In the rows, 128 means zero.
Each row is followed by its class.
[111 138 205 137 143 121 141 149 131 196 117  51 148 135 130 111 124 132
 125  90 137 137 126 140 143 121 105 127 175  67 121 194 145 151 117 127
 108 154 135 105 111  89 122] | <100>
[116 112 184 152 159 111 120 104 116 165 139 118  98 128 135 154 104 119
 134 113 120 139 153  95 149 121 133  98 149 121 105 132 133 136 137 133
 130 108 155 129  97 142  85] | <202>
[135 132 164 155 140 104  85 146  77 161 101 113 125 128 130 134 123 121
 120 104  89 126 146 125 117 146 129 113 141 102 158 155 116 163 127 128
 125 122 140 105  93 130 133] | <179>
[110  42 178 145  98 137  90 181 121 190 107  79  59 151 113 100 121 123
 132  85 110 135 123 148 162 153 120 139 161 156 163 177 120 148 128 102
  48 133 126  98  77 148 134] | <35>
[121 145 102 114  91 124 140 111 133 123 141 130 169 101 124 161 158 100
 131 165 123 130 132 120  95 128 129 105 114 137 101  71 103 118 111 133
 174  96 132 130 126  98 139] | <100>
[ 82  72 183 123 100 170 144 168 156 177 139  69 122 117 116 146 134 112
 129 128 128 134 109 147 134 125 130 133 146  95 110 123 125 106 142 132
 108 120 113  95 114 103 159] | <139>
[137 130 157 138 113 148 153 130 127 146 142 114 153 163 126 127 159 109
 135 139 157 130 108 106  95  89 122 150 107 105 115  97 131 121 139 137
 147 139 135 111 134  73 121] | <193>
[112 138 152 131 128 100 134 136 139 166  95  72 112 130  93 105 140 142
 113 101 161 137  97 121 116 126  87 136 165  96 108 135 167 150 113  91
 140 146 143 104 112 110 138] | <179>
[133 131 172 131 166 109 106 125  87 149 109 131 125 130 138 146 138 140
 137 108 120 115 140 106 126 131 143 124 131 127 121 121 112 124 149 127
 121 136 145 128 130 124 132] | <155>
[142  82 109 120 142 175 141 138 132 148  93 118 139 150 124 133 157 148
 129 140 145  89 107 139 113 116 128 148 113 168 148 150 123 102 157  88
 103 175 117 123 153 111 167] | <151>
[ 94  64 214 146 112 139 104 163  91 222  75  52 113 123 121 132 121 136
 117  68  89 119 141 151 153 134 118 141 155 109 109 177 148 154 127 130
  55 139 134  80  84 139 123] | <54>
[103  68 210 129 153 139 100 160  94 215  86  89  86 145 105 120 136 132
 117  93 107 126 120 113 123 130 109 147 124 120 151 184 109 139 141 129
  63 150 147  84  97 122 135] | <96>
[ 88  36 171 140  90 161  95 184 140 191  92  77  70 142  93  84 113 140
 139  99  96 140 105 167 156 167 128 142 150 110 181 173 110 148 110 129
  35 130 105  88  67 155 168] | <210>
[ 84  93 185 148  94 143 131 147 123 206 143  62 109  96 105 112 107 121
 125 122 110 155 113 135 133 132 123 111 139  90 108 102 129 145 114 118
 106 124 135 103  95 107 159] | <100>
[161 187 156 141 131  84 126 137 123  98 131 148 174 157 135 108 143 122
 125  97 128 143 126 109 122 131 109 124 157 118 118 117 145 131  81 107
 174 144 132 127 136  84 115] | <151>
[ 91 110 144 115  80 137 140 142 142 170 143 103 148  86  99 124 157 124
 116 157 105 128 105  99  95 143 116  96 124 101 117  71 116 107 104 130
 156 127 126 114 124  93 171] | <96>
[119 118 119 135 116 127 137 121 148 127 149 122 124 149 128 143 143 107
 135 127 156 143  87 113 102 101 112 155 127 113  98  97 154 139 121 130
 131 143 152 127 132 107 107] | <89>
[108 112 193 142 147 114  86 170 108 184  95 113 107 127 124 126 124 127
 123  91  91 128 122 133 127 133 131 135 154 113 145 177 112 135 115 124
  96 132 141  83  96 124 129] | <89>
[ 96  85 211 121 100 138 115 182 143 217 117  53 105 152 110  93 146 139
 128  95 121 135  90 146 138 140  89 122 162  94 161 182 132 134 101 113
  97 150 123  80  89  84 160] | <198>
[121 125 206 110 112 156 154 155 144 201 128  86 115 156 103  80 132 159
 115 121 144 142  97 126 120 132  86 115 158 100 160 178 138 118  89 134
 118 144 122 102 126  93 172] | <96>
[177 167  68 139 174  94  92 119  81  47 121 200 155 126 139 152 123 112
 134 133 123 109 137 127 143 159 141 127 131 161 156 142  90 132 115  91
 133 130 115 146 138 164 120] | <139>
[161 227  99 110 167  65 135 115 130  59 142 179 164 133 132 139 180 110
 132 142 153 107  83  87  84 125 134 108 120 146 138 113 105 102 100  96
 209 131 139 142 172  79 137] | <155>
[151 152 102 107 143 155 156 110 156  71 132 167 174 159 135 141 149 145
 137 152 147 107 109 131  94 124 135 132 113 160 147  90  59  90 133  91
 139 146 120 136 186 108 181] | <151>
[117  81 153 162 166 135  99 164 130 119 143 130  76 150 122 138 110 113
 136  85 126 130 106 113 167 152 145 145 123 159 127 166 129 139 127 104
  61 155 137 125 104 151 138] | <155>
[112  47 149 153 138 146  97 150 135 109 128 166  74 150 118 120 103 113
 137 120 131 143 121 126 168 158 146 117 145 184 147 151 116 144 122 110
  70 128 126 132 107 156 131] | <202>
[113  83 151 139 118 131 127 139 161 139 129 120 109 141 116 141 143 109
 140 123 137 132  87 119 119 105 104 151 119 128 117 112 121 135 133 106
 110 155 138 106 128 107 125] | <151>
[133  54 173 149 139 135  91 157 110 138 129 121 116 148 117 109 115 136
 142 107 108 123 125 126 157 164 146 147 136 157 161 163  86 149 140  92
  59 153 121 125 114 159 146] | <155>
[139 139  88 140 156 121 131 132 131 129 120 131 136 114 121 148 149 113
 135 137 145 130 102 120 146 113  97 155  95 104  86 118 139 124 128 119
 122 158 131 107 136 101 117] | <202>
[110 164 192 125 149 124 151 121 147 186 141  85 132 139  99 106 113 127
 114 115 121 168 124 118 131 119  83 101 142  60 107 128 154 149  93 147
 142 130 140 129 109 112 132] | <54>
[131 109 128 144 152 106 138 109 141 124 136 146  99 124 148 157 106 111
 130 137 143 140 118 112 107  96 139 148 134 107 106  96 155 141 144 155
 132 125 160 120 139 129  99] | <155>
[146 152 112 108 132 150 143 113 134 134 116 148 150 144 131 126 132 143
 140 137 139 134 122 134 102 119 138 150 116 132 132 114 113  97 154 139
 136 136 127 148 149 117 162] | <100>
[128 108 152 150 104 116 136 159 167 150 106  80 130 142 126 122 159 117
 136 109 150 116  80 142 110  97 114 154 129 116  98 122 151 143 135 123
 125 146 125  95 117  88 128] | <151>
[116 155 118 133 139 126 163 129 140 135 155 108 108 131 122 142 133 116
 137 124 168 134  84 139 109  94  99 153 130  74  91 108 157 127 111 132
 139 141 132 107 132 106 124] | <139>
[175 166  65 122 168 131 147  93 135  88 116 174 150 146 148 155 112 131
 134 156 128 124 128 126 113 107 145 137  92 172 143 136 109  96 143 118
 149 123 136 149 177 138 147] | <35>
[114 114 188 124 127 126 142 163 146 181 120  86 116 159 111  94 145 129
 115  98 146 139 106 112 114 113 115 118 184 106 145 163 147 133  96 119
 129 148 147 106 104  87 112] | <89>
[170 215 123  95 189  67 123 100 133  51 134 176 185 150 153 152 146 103
 136 137 121 114 108 107 112 122 128 102 135 152 129 113 107 106  98  91
 191 130 143 154 177  91 116] | <198>
[106  67 185 155 106 148  89 154  83 186  67  90 129 138 117 124 141 138
 118  87 108 118 130 133 153 158 113 143 162 110 158 187 131 161 129 110
  82 138 123 104  90 134 141] | <54>
[185 120  95 142 158  99  68 116 115  66 129 198 148 170 141 121 136 112
 160 118 104 102 121 117 136 138 152 118  89 203 149 148  66 160 106  98
  98 131 131 138 113 143 115] | <202>
[125  88 160 147 152 127 119 135  61 165  68 126 128  98 131 141 121 137
  96 125 116 112 148 118 142 135 110 125 148 103 155 185 135 155 142 142
 107 138 142 116 114 131 111] | <54>
[115 104 185 138 116 147 131 168 137 202 123  71  94 142 135 122 140 123
 140  99 131 119  99 149 149  96 123 147 151 101 125 162 162 122 122 149
  71 148 132  81  99  98 115] | <193>
[151 147 122 139 156 114  88 117 108  64 180 195 146 154 135 124 119 108
 145 137  98 113 119 126 128 146 159 110 102 197 148 129  71 145  73  93
 109 117 120 129 134 160 123] | <96>
[157 154 139 141 149  96 109 102  96  97 110 174 145 144 147 166 122 105
 115 116 118 121 145  80 102 120 145 125 144 134 156 135  95 135 130 132
 165 110 164 139 122 140  87] | <100>
[115 102 118 125 112 175 165 121 166 108 119 114 121 167 124 126 131 137
 130 131 187 126 104 138 106 116 128 160 129 129 122 115 120 121 146 125
 115 136 129 133 144 107 149] | <100>
[169 184  92 138 202  78 108  77 102  74 130 211 153 111 153 193 135 106
 116 158 111 108 146  88 109 117 158 100 106 175 138 108 100 137 134 106
 182 115 156 135 151 165  82] | <155>
[122 109 156 142  95 137 137 166 153 162 113  73 116 147 119 108 144 131
 136  97 136 123  81 138 112 113 109 156 126  89 101 133 158 147 116 114
  94 156 140 101 106  83 136] | <210>
[125  52 170 161 119 154  76 161 107 158 125 142 101 156 119 106 107 119
 138  91 108 137 131 128 170 148 121 136 126 140 150 162  99 171 124 118
  55 146 119 113  80 160 141] | <202>
[141  48 139 133  85 119  59 163 136  83 100 137 157 162 120 133 152 126
 150  88 107 122 117 116 142 179 113 137 115 184 138 137  72 147 118  98
  99 152 119 127  90 129 140] | <89>
[123  95 194 119 122 148 126 177 142 202 101  70 132 139 104  93 130 147
 120  87  93 118 102 139 138 138  85 116 135 109 145 154 124 130 105 111
  81 182 121 104  98  98 183] | <151>
[122 129 133 137 119 182 176 146 152 147 136 124 114 135 112 114 126 145
 114 129 160 116  94 125 124 114 139 143 139 148 125 147 156 102 118 109
 113 136 123 125 146 123 157] | <54>
[121  71 178 139  99 162 153 156 164 159 122  87 119 180 131 112 159 132
 149  99 162 142 100 121 119 114 125 171 154 133 118  99 146 127 151  96
  84 161 142 107 140  78 122] | <210>
[181 242  80 109 144  58 115  86 138  18 138 203 184 142 153 146 146 114
 124 129 138 135 132  93  94 140 124  94 144 155 104  80 117 104  95  88
 237 122 141 167 176 112 118] | <89>
[148 116  80 122 115 134 162 116 137  89 125 141 156 138 112 136 163 123
 133 149 175 110  95 103  97 104 124 166 109 161 105  92 126 109 143  77
 156 157 135 129 157  95 122] | <179>
[118 140  86 126 160 102 120 118 107 109 121 163 146  89 146 172 149  94
 120 159 117 110 147 132 124 124 155  95 148 113 127 108 103 123 124 139
 140 112 128 111 134 132 107] | <139>
[118  41 159 124  98 192 153 172 158 205  95  71  96 168 111 105 129 160
 132  98 142 127 103 140 117 105 121 158 110 144 132 141 138  90 167 126
  83 171 130 111 106  90 177] | <151>
[134 130 152 135 158 108 112 121  81 147 116 160 127 121 137 169 136 112
 115 127 102 112 143 107 131 131 144 126 151 133 159 161 115 137 121 134
 121 120 149 112 106 156  87] | <155>
[160 137 100 132 119 148 165 125 136 148 132 120 136 135 124 136 158 110
 117 163 148 101  92 129  85  84 127 141 113 143 134 110 164 135 124 117
 145 141 132 115 138 107 109] | <151>
[130 132 148 114 111 118 145 125 126 131 125 141 148 132 116 126 154 125
 126 123 124 129  91 102  96 108 126 144 124 119 115 120 139 137 119 117
 122 149 162 127 120 102  95] | <210>
[ 98 126 160 143  92 140 146 143 147 160 150  90 144 114 122 121 130 106
 119 145 111 144 116 145 123 129 136 101 153 101 116  88 134 144  97 123
 138  97 122 106 112 107 152] | <35>
[176 168  83 141 202  78 101  69  65  38 121 182 143 117 167 195 116 120
 136 131 107  99 169 106 135 128 153 118  96 185 114 119  99 138 123 111
 143 110 155 137 165 155  76] | <179>
[ 73  63 205 147  53 150 119 152 143 239 108  33 125 122 116 119 131 119
 133 113  94 154 120 153 146 113  97 130 135  65 100 108 133 154 122 146
 107  99 128  86  76  91 164] | <35>
[154 151 154 145 161  97 105 104 105 111 115 181 129 138 138 154 109 109
 135 110  93 142 140  92 130 120 131 106 107 160 126 143  91 142 127 128
 144 115 164 160 114 136 123] | <100>
[127  65 158 148 130 149  77 154 111 142 112 126 122 148 109 111 121 135
 138 107 104 129 123 138 169 150 113 136 119 137 161 177  71 157 104  95
  61 149 115 103 100 143 167] | <151>
[174 135  61 128 151 130  82 103 124  25 170 233 165 130 134 146 141 119
 137 151 107 139 134  87 132 151 135 117  66 208 134  72  63 127 120  80
 166 137 129 168 157 151 147] | <89>
[144 178 101 100 122 103 122 114 120  67 127 183 206 108 146 173 177  91
 122 169 113 121 133 116  92 123 149  98 127 151 117  76  96 112 123 131
 203  93 131 154 175 101 139] | <54>
[136 149  89 108 133 137 147  96 106 104 116 154 139 134 120 140 149 134
 120 139 171 119 122 112  90 126 122 153 124 147 134 111 130 122 162  97
 149 147 136 143 157 128 130] | <179>
[126 132 143 120 117 186 158 137 144 162 138 104 128 169 115 112 127 154
 124 129 144 127  91 130  93 119 134 142 120 113 170 142 121 103 114 127
 124 140 127 108 133 108 165] | <96>
[199 185  35 123 161  78 108  94 118  30 140 200 180 128 157 163 158 106
 135 165 126 100 119 101  78  97 154 116  67 180 102  66 112 113 120 110
 192 137 149 141 176 105 112] | <193>
[ 90  97 189 163  99 134 137 170 138 193 140  56  94 172 108  86 113 131
 133 100 165 138  91 153 130  95 112 157 135  61  88 153 144 159 114 140
  86 136 133  95  82 104 127] | <198>
[146 165 109 141 163  95  85 112 117  64 156 179 136 160 127 143 123  78
 130 124 125 150 123 103 132 135 142 113 118 170 128 122 111 151  85  83
 144 114 137 136 141 148 120] | <35>
[143 114 161 139 121 139 155 127 138 110 150 137 130 176 130 137 148  96
 139 124 152 131  99  99 107  96 133 147 136 137 110 101 151 135 118 122
 134 137 149 128 133  88  99] | <179>
[116 153 126 125  89 120 131 117 152 126 171 136 150 105 121 147 141 110
 117 151 107 143 115  99  97 125 123 103 111 126 108  63 120 128  95 117
 174  96 145 116 125 117 132] | <210>
[121 175 152 117 169  93 138 122 146 136 134 114 132 134 118 130 127 123
 119 121 120 133 108 119 109 116 131 101 160  98 143 154 126 116  99 114
 169 129 144 107 119 113 123] | <179>
[194 168  87 133 172  89 101 103 103  19 149 214 156 149 125 136 125 111
 141 161 105 106 111  97  98 142 166 117  87 212 150 111  63 131  96  78
 148 111 135 163 172 158 135] | <35>
[152 155 117 128 123 108 121 145 130 122 129 146 139 123 130 113 161 115
 126 138 132 104  93 119  82 102 132 140 109 134 123 109 141 132 120 125
 138 143 137 107 140  88 125] | <193>
[ 90  86 154 121  91 150 154 162 138 175 124  94 127 107 113 124 142 104
 122 162 121 119 112 137 105 131 147 104 147 114 131  93 126 111 119 136
 119 119 115 101 124  92 152] | <198>
[144 236 132 124 183  91 128  83 127  69 172 163 153 152 125 132 142 134
 120 133 164 151 114  81 104 123 108  91 120 121 111 113 112 140  79  92
 200 123 156 148 174 106 131] | <96>
[161 149  96 103 145 157 165 105 151 103 160 138 153 152 142 149 150 141
 145 161 163 113 108 116 104 116 150 137 110 174 140  96 113  68 135 104
 164 132 116 134 197 109 167] | <155>
[ 81  94 178 130  64 166 143 151 121 204 125  75 137 105 111 117 152 132
 115 133 130 140 110 136 117 116 110 125 131  85 113  88 125 155 124 135
 127 111 130  98 105  93 172] | <198>
[184 165  76  90 166 111 148 100 133  36 130 181 170 140 147 172 158 127
 140 157 148  90 108 104  85 124 146 136  97 191 122  87  96  85 150 109
 177 137 132 176 201 122 156] | <155>
[ 92  38 230 142  86 175 153 170 157 252  85  43  99 155 111  85 119 144
 137  95 142 140 101 159 137 103  99 177 158  71 120 166 159 139 163 156
  60 161 123  90  79  93 136] | <100>
[137 174 138 102 144 109 146 112 148 128 130 139 142 138 122 143 147 115
 116 113 143 144 110 100 105 131 104 114 164 119 138 144 126 109 106 111
 167 149 144 123 126 114 130] | <100>
[156 183  65 138 154 117 159 116 149  77 164 144 137 154 133 142 160 103
 145 158 177 129  91 113 113 100 144 143  90 171  93  83 159 103 102  98
 160 137 129 122 195  90 102] | <198>
[149 131 106 118 138 159 147 116 128  95 156 133 134 145 114 118 113 153
 130 130 159 118 115 123 103 134 144 138 122 172 128 102  89 116 132  58
 115 132 130 148 168 142 182] | <139>
[118  94 140 141 137 110  80 146 135 119 152 141  94 143 121 103 107 131
 149 115 124 148 114 126 152 148 141 108 127 144 139 136  86 132 110 105
 103 128 127 122 108 139 160] | <198>
[171 155  90 121 132 129 149  92 145  47 158 166 174 157 138 161 159  89
 139 158 148 127  94 104 100 105 137 141  94 160  98  82 111 124 109 107
 167 126 135 138 161 106 103] | <89>
[193 211  72 105 154 123 163  58 133  13 146 186 204 163 156 144 124 141
 149 156 164 102 131 113  69 113 149 137 106 144 106  52  96 104 132 102
 199 120 128 170 196 103 150] | <179>
[120  72 121 173 102 157  91 149 124 135 129  98  96 155 108 116 131 124
 150 116 129 119 122 135 160 146 159 131 109 172 154 138 104 157 108 106
  82 104 110  99  87 148 134] | <179>
[172 210  88  92 161 128 155  83 134  54 156 188 189 154 141 141 141 147
 131 153 155 107 109  97  77 114 143 119 113 168 129  88  95  76 111  81
 203 132 138 164 194 106 161] | <96>
[138 112 133 141 127 112 106 144  93 120 102 146 103 134 119 107 121 131
 129 116 138 106 135 133 147 149 143 142 153 184 149 153 100 122 133  75
  94 126 114 119 120 163 119] | <35>
[101  61 195 159  73 162 117 170 157 219 104  78  93 160 118 123 154 107
 138  85 128 162 112 131 152  80  98 161 128  63  96 155 158 169 148 161
 114 129 147  97  52  87 105] | <202>
[174 185  28  97 134 145 158  82 130  22 151 193 190 142 139 147 163 147
 131 176 156 100 109 114  72 125 155 138  81 186 130  67  86  87 124  75
 196 132 123 160 218 116 171] | <198>
[105 102 159 125 117 194 175 138 120 186 129 105 107 138 111 100 117 149
 113 124 143 107 115 144 119 119 140 154 170 119 156 176 122 113 143  86
  74 146 130 128 130 135 156] | <54>
[ 72  79 173 129  95 130 138 154 147 209 105  43 129  95 113 122 145 103
 112 133 115 123 104 141 122 117 137 104 142 117 119 135 152 135 111 137
  95 118 131  64 105  81 136] | <193>
[152 139 110 108 125 145 159 101 146 109 152 123 154 157 129 115 140 140
 145 156 170 121 120 119  87 128 142 138 127 140 141 109 102  88 143 106
 138 139 120 126 163  98 151] | <193>
[127 114 137 145  93 154 131 112 143 115 158 129 172 120 123 159 137 111
 112 160  98 143 139 102 123 137 128 101 105 132 122  73  99 134 117 121
 171  97 129 133 126 124 148] | <151>
[190 248  97  98 199  63 138  88 132  23 127 199 189 124 131 141 148 127
 130 159 127 114 100  91  95 132 129  88 114 165 139 103  94 104  86  78
 212 133 137 155 201 103 131] | <35>
[134  73  94 138 110 145 162 143 143 139 104 115 108 132 137 146 149 104
 141 138 155 102  95 147 113 109 124 169 130 140 104 104 154 107 169 118
 111 153 120 112 126 105 119] | <202>
